Here is a tiny trained network, its code and every weight. The questions are about switching its units off for an input and a class, where a switched-off unit gives its printed mean instead of its output.

import numpy as np


def w(rows, s, z=0):
    codes = np.array(rows[::2]) - 128.0
    scale = np.full(codes.shape[1], s)
    scale[-1] = z or s
    return codes * scale


def f(y):
    return np.maximum(y, 0)


def log_softmax(a):
    a = a - a.max(-1, keepdims=True)
    return a - np.log(np.exp(a).sum(-1, keepdims=True))


def net(x, mask):
    res = np.array(x, float).reshape(1, 6) / 4 @ E
    y = f(res @ A[0][:, :-1].T + A[0][:, -1])
    res = res + np.where(mask, y, B[0][:, -1]) @ B[0][:, :-1]
    return log_softmax(res[-1] @ U[:, :-1].T + U[:, -1])


A, B = {}, {}
E = w([
[186,42,172,158,48,193,107,101,97],'x0',
[93,68,126,113,124,85,153,254,56],'x1',
[90,182,123,228,53,151,98,149,101],'x2',
[82,88,73,76,119,46,159,45,50],'x3',
[147,201,93,158,115,110,98,188,102],'x4',
[162,230,185,169,114,61,206,96,100],'x5',
],0.0083)
A[0] = w([
[69,91,54,79,130,109,87,254,96,174],'n0',
[125,200,47,142,182,103,166,122,134,150],'n1',
[144,91,42,24,113,139,98,49,114,229],'n2',
[116,155,127,201,78,164,104,159,84,195],'n3',
[131,158,120,152,37,180,91,165,67,94],'n4',
[156,97,164,119,139,94,181,101,50,173],'n5',
[132,63,72,59,175,136,125,52,116,218],'n6',
[80,89,176,143,126,69,178,95,90,208],'n7',
[112,129,76,91,132,137,135,196,100,75],'n8',
[150,200,177,108,154,131,129,99,163,189],'n9',
[184,133,232,134,96,196,88,114,97,176],'n10',
[115,148,159,83,168,121,112,122,140,173],'n11',
[143,227,91,145,137,88,184,76,116,253],'n12',
[87,121,72,210,71,134,90,152,94,217],'n13',
[216,112,116,167,107,178,77,134,144,102],'n14',
],0.009,0.0019)
B[0] = w([
[134,73,13,155,230,62,79,170,41,254],'n0',
[107,162,65,77,58,163,94,189,78,208],'n1',
[110,159,171,104,81,110,77,30,127,232],'n2',
[82,135,198,121,86,91,110,101,189,203],'n3',
[105,138,204,160,107,100,104,88,122,196],'n4',
[175,114,95,102,77,135,191,140,119,208],'n5',
[163,128,162,134,100,108,63,1,171,237],'n6',
[150,65,154,114,87,164,199,138,154,211],'n7',
[167,39,22,99,195,97,168,181,23,185],'n8',
[114,189,102,82,87,187,62,177,137,197],'n9',
[152,84,161,71,85,192,195,107,134,214],'n10',
[151,146,110,145,117,90,99,124,146,167],'n11',
[101,173,70,119,71,196,108,137,126,246],'n12',
[9,133,149,192,64,91,74,92,208,204],'n13',
[197,87,244,88,102,195,192,150,117,192],'n14',
],0.0082,0.0098)
U = w([
[115,71,73,174,155,5,123,235,86,6],'0',
[153,92,86,157,218,133,88,161,156,27],'1',
[139,130,34,32,113,66,68,97,79,99],'2',
[218,98,154,61,77,205,224,154,146,186],'3',
[99,139,188,148,67,98,54,2,221,242],'4',
[62,194,53,150,86,159,38,194,166,211],'5',
],0.0075,0.0014)

Each question gives the input, the list of numbers given to net, and the class t.
The units are the neurons (one row each of A and B). Each row of codes is followed by its name. A weight is (code - 128) times the scale printed after its matrix; where a second scale follows, it is the last column's (A, B and U).
mask holds one flag per neuron, in row order. A switched-off neuron (its flag False) gives its mean, the last column of its row in B, instead of its output. The means were averaged over made-up inputs and are rounded, as every weight is.
A unit's drop is (log p(t) with every unit on - log p(t) with that unit switched off) / (log p(t) with every unit on - log p(t) with every unit switched off).
The circuit of an input: a set's keep is (log p(t) with only the set's units on - log p(t) with every unit switched off) / (log p(t) with every unit on - log p(t) with every unit switched off). Starting from the 12 units with the biggest drops (on a tie, the unit counted first), units are removed one at a time, each time the one whose removal leaves the highest keep (on an exact tie, the one counted first), for as long as the keep stays at least 0.8.
circuit, biggest first: the units of the circuit, biggest drop first
most important unit: the unit with the biggest drop
top k neurons: the k neurons with the biggest drops, biggest first
drop of u: that unit's drop, to one decimal
input [8,5,-4,2,-7,-6], class 4: top 3 neurons	(n6; n2; n1)
input [5,8,1,-2,1,-1], class 0: top neuron	(n0)
input [5,-5,6,-7,-6,-1], class 3: top 4 neurons	(n14; n10; n6; n2)
input [0,-3,-8,1,5,-4], class 4: top 2 neurons	(n6; n2)
input [2,-4,-4,0,7,0], class 3: circuit, biggest first	(n13; n0)
input [3,3,-3,3,-3,3], class 3: top 3 neurons	(n5; n13; n7)
input [-6,1,7,8,3,3], class 5: circuit, biggest first	(n12; n13)
input [-3,2,8,8,-4,-7], class 4: top 2 neurons	(n13; n2)
input [-8,3,6,-5,4,-5], class 0: top 2 neurons	(n0; n8)
input [-2,-4,-8,8,1,-6], class 4: top 2 neurons	(n6; n2)
input [7,2,4,-3,-5,5], class 3: top 4 neurons	(n10; n6; n2; n14)
input [-2,0,4,8,-4,4], class 3: drop of n13	0.1
input [1,-2,-5,3,7,7], class 5: drop of n13	-0.1
input [0,0,-7,5,-7,-6], class 4: most important unit	n6
input [7,6,1,-6,4,2], class 4: drop of n13	1.0
